Read these off the grid that follows. Rows and columns are numbered from 1.
1) Give the bottom-right entry.
2) Give the entry in the top-right corner.
3) Give the entry in the top-left corner.
4) Give the bottom-left entry.
5) Give the largest entry.
6) Give the entry at row 3, column 2.
7) Give the entry just right of -11.8.
8) Give the entry in row 2 and column 2.
[[-20.7   2.0   3.8  -8.2  -2.4  -9.1  25.4  10.6]
 [-62.4 -12.8  21.5 -27.0 -39.2 -29.2  40.7  40.2]
 [-38.4  -4.3  14.4 -14.7 -19.8 -17.5  14.2  24.2]
 [-34.7   4.3   7.5 -16.0   9.2 -19.1   8.5  18.0]
 [-44.4   9.0  14.0 -16.9 -19.3 -26.2  38.5  23.9]
 [-74.1   1.4  26.1 -32.1 -41.6 -32.4  58.3  46.7]
 [-65.7  -1.3  22.7 -27.4 -34.9 -33.2  43.0  39.9]
 [ -9.3   2.2   3.0  -0.8 -25.5 -10.9   9.6  -2.5]
 [-55.8  -8.2  16.1 -20.1 -38.7 -21.9  22.2  30.5]
 [-53.4 -11.8  19.7 -23.7 -38.5 -25.9  34.9  33.4]
 [-28.7  -3.6  10.5  -8.8 -14.7 -16.9  18.4  10.9]
 [-72.7   0.0  22.9 -30.0  -3.5 -32.3  48.8  45.9]
 [-61.2   9.9  18.9 -23.6 -27.4 -29.9  38.6  34.7]]
1) 34.7
2) 10.6
3) -20.7
4) -61.2
5) 58.3
6) -4.3
7) 19.7
8) -12.8

Read these off the grid that follows.
1) Read off the entry just left of the centre entry.
2) Read off the centre entry.
3) Read off the entry just right of the centre entry.
[[-0.156 -0.110 -0.025 -0.035 -0.051  0.000  0.102 -0.067  0.033 -0.047
  -0.005  0.009  0.008]
 [-0.163  0.099  0.002 -0.013  0.111  0.114 -0.142 -0.067  0.012 -0.011
  -0.099 -0.014  0.007]
 [-0.181 -0.060  0.032  0.110  0.003  0.067  0.149 -0.027 -0.083 -0.053
   0.034  0.015  0.011]
 [ 0.034 -0.050  0.045 -0.028 -0.001 -0.091  0.030 -0.004 -0.096  0.016
  -0.087 -0.015 -0.002]
 [ 0.053  0.007  0.048  0.087 -0.036  0.013  0.028 -0.068 -0.069 -0.009
   0.108  0.034 -0.017]
 [ 0.025 -0.088 -0.149  0.108 -0.102 -0.031 -0.073  0.172  0.048  0.095
   0.040  0.013  0.016]
 [ 0.047 -0.006  0.002 -0.018 -0.015  0.007  0.023  0.038  0.001  0.006
   0.124  0.042 -0.037]
 [ 0.080  0.024  0.057  0.064 -0.080  0.069  0.080  0.075  0.057  0.092
   0.155  0.052 -0.058]
 [ 0.099  0.050 -0.052  0.129 -0.074  0.097  0.183 -0.092  0.006  0.110
   0.086  0.021 -0.016]
 [-0.084  0.099 -0.006  0.119  0.114  0.015 -0.088 -0.018 -0.035  0.006
   0.051  0.028 -0.003]
 [-0.066 -0.006  0.023 -0.048  0.050 -0.050 -0.037  0.082  0.026 -0.029
   0.130  0.050 -0.043]
 [ 0.037  0.068 -0.002  0.027  0.022  0.012 -0.018  0.099 -0.038  0.021
  -0.129 -0.018 -0.021]
 [ 0.035 -0.048 -0.001 -0.005 -0.022  0.005  0.043  0.069  0.029 -0.010
   0.165  0.058 -0.073]]
1) 0.007
2) 0.023
3) 0.038

Read these off the matrix that follows.
1) The entry just left of -3.4?
2) The last entry in the row that holds the largest entry?
3) The entry in the top-left corner?
4) The entry just right of -10.7?
5) The 2nd-last entry, reading row by row?
6) The last entry, reading row by row?
7) The 3rd entry, reading row by row?
8) The bottom entry of the column that holds the smallest entry?
-21.5,-14.7,7.5,-2.6,-19.6,-47.6,-30.7,31.5
-11.8,-3.4,7.3,-4.3,-15.3,-8.0,-11.9,14.2
-6.6,-19.5,-7.8,8.6,8.5,-73.3,-25.7,20.1
1.0,-18.1,-13.1,11.9,19.1,-71.1,-18.8,11.6
-21.3,-9.4,11.0,-5.8,-24.5,-26.8,-24.9,27.7
-2.1,-18.2,-10.7,10.3,14.4,-70.2,-21.1,14.7
-11.9,-21.1,-4.6,6.7,1.7,-77.1,-31.0,26.5
1) -11.8
2) 31.5
3) -21.5
4) 10.3
5) -31.0
6) 26.5
7) 7.5
8) -77.1
